Here is a tiny trained network, its code and every weight. The questions are about switching its units off for an input and a class, where a switched-off unit gives its printed mean instead of its output.

import numpy as np


def w(rows, s, z=0):
    codes = np.array(rows[::2]) - 128.0
    scale = np.full(codes.shape[1], s)
    scale[-1] = z or s
    return codes * scale


def f(y):
    return y / 2 * (1 + np.tanh(0.7978845608 * (y + 0.044715 * y**3)))


def log_softmax(a):
    a = a - a.max(-1, keepdims=True)
    return a - np.log(np.exp(a).sum(-1, keepdims=True))


def net(x, mask):
    res = np.array(x, float).reshape(1, 8) / 4 @ E
    y = f(res @ A[0][:, :-1].T + A[0][:, -1])
    res = res + np.where(mask, y, B[0][:, -1]) @ B[0][:, :-1]
    return log_softmax(res[-1] @ U[:, :-1].T + U[:, -1])


A, B = {}, {}
E = w([
[167,128,105,129,141,118,148,122],'x0',
[115,139,69,174,50,13,81,136],'x1',
[132,117,139,130,116,128,139,141],'x2',
[146,124,140,140,115,128,142,131],'x3',
[86,25,122,132,117,97,176,8],'x4',
[128,166,205,4,83,95,144,98],'x5',
[132,130,140,138,128,125,127,122],'x6',
[112,126,149,134,118,130,121,131],'x7',
],0.014)
A[0] = w([
[141,164,149,217,136,175,67,249,211],'neuron 0',
[105,76,76,207,50,63,171,52,98],'neuron 1',
[44,65,80,221,143,99,139,98,174],'neuron 2',
[154,182,183,36,138,91,146,150,178],'neuron 3',
[146,149,182,128,161,182,145,127,232],'neuron 4',
[111,58,186,15,73,62,155,17,2],'neuron 5',
[141,147,87,150,39,23,68,137,203],'neuron 6',
[130,69,115,143,117,229,185,71,186],'neuron 7',
],0.011,0.0061)
B[0] = w([
[178,136,23,145,162,118,93,100,225],'neuron 0',
[197,140,158,22,93,159,93,189,251],'neuron 1',
[202,88,230,1,251,88,113,181,244],'neuron 2',
[78,239,53,25,1,178,158,174,198],'neuron 3',
[121,104,125,85,144,229,140,211,184],'neuron 4',
[173,34,30,223,171,137,63,198,240],'neuron 5',
[176,213,107,170,19,59,38,121,249],'neuron 6',
[84,94,153,148,176,156,170,68,211],'neuron 7',
],0.0087,0.021)
U = w([
[107,87,60,141,187,190,134,151,254],'0',
[122,128,168,8,111,149,117,172,90],'1',
[139,95,79,149,134,52,98,157,189],'2',
[67,172,117,97,54,81,125,115,17],'3',
[97,61,216,103,215,138,190,67,71],'4',
],0.012,0.0056)

Each question gives the input, the list of numbers given to net, and the class t.
The units are the neurons (one row each of A and B). Each row of codes is followed by its name. A weight is (code - 128) times the scale printed after its matrix; where a second scale follows, it is the last column's (A, B and U).
mask holds one flag per neuron, in row order. A switched-off neuron (its flag False) gives its mean, the last column of its row in B, instead of its output. The means were averaged over made-up inputs and are rounded, as every weight is.
A unit's drop is (log p(t) with every unit on - log p(t) with that unit switched off) / (log p(t) with every unit on - log p(t) with every unit switched off).
The circuit of an input: a set's keep is (log p(t) with only the set's units on - log p(t) with every unit switched off) / (log p(t) with every unit on - log p(t) with every unit switched off). Starting from all 8 units, units are removed one at a time, each time the one whose removal leaves the highest keep (on an exact tie, the one counted first), for as long as the keep stays at least 0.8.
circuit, biggest first: the units of the circuit, biggest drop first
unit that matters most: the unit with the biggest drop
top k neurons: the k neurons with the biggest drops, biggest first
drop of u: that unit's drop, to one decimal
input [-7,2,7,-2,-8,-2,-6,4], class 2: unit that matters most -> neuron 0
input [5,6,4,4,1,-3,1,-8], class 1: top 3 neurons -> neuron 1; neuron 5; neuron 2
input [-2,6,4,3,-7,1,-2,8], class 3: top 3 neurons -> neuron 5; neuron 2; neuron 6
input [-1,1,-2,-1,-7,1,2,-2], class 3: circuit, biggest first -> neuron 5; neuron 2; neuron 1
input [8,1,-2,-2,-7,4,-4,-8], class 3: circuit, biggest first -> neuron 2; neuron 1; neuron 3
input [3,6,6,4,-4,1,4,6], class 3: top 3 neurons -> neuron 5; neuron 2; neuron 6
input [-4,-7,3,5,1,1,-2,-8], class 0: top 3 neurons -> neuron 2; neuron 1; neuron 4
input [0,-5,2,-2,-4,0,2,-1], class 0: top 2 neurons -> neuron 1; neuron 2
input [2,-5,0,4,5,2,0,0], class 0: top 2 neurons -> neuron 5; neuron 2
input [-1,8,-6,-7,-2,1,-6,2], class 3: top 2 neurons -> neuron 5; neuron 6
input [-6,3,6,6,-2,0,8,8], class 2: top 3 neurons -> neuron 3; neuron 0; neuron 1
input [5,2,3,2,2,3,5,1], class 2: top 2 neurons -> neuron 5; neuron 2
input [7,8,-5,8,2,-1,8,7], class 1: top 3 neurons -> neuron 1; neuron 5; neuron 2
input [0,-7,6,4,4,8,-1,6], class 0: unit that matters most -> neuron 5
input [0,2,-4,5,2,-7,-4,-6], class 1: top 2 neurons -> neuron 2; neuron 5
input [-8,7,-7,-4,4,0,8,4], class 1: top 2 neurons -> neuron 1; neuron 2
input [-3,-8,-4,-3,8,0,-5,-3], class 4: drop of neuron 3 -> 0.2
input [3,1,4,-4,-7,2,3,8], class 3: drop of neuron 1 -> 0.2
input [-3,-8,8,2,2,4,-2,-6], class 0: drop of neuron 5 -> 0.1
input [2,3,4,-8,8,4,-1,7], class 2: unit that matters most -> neuron 5
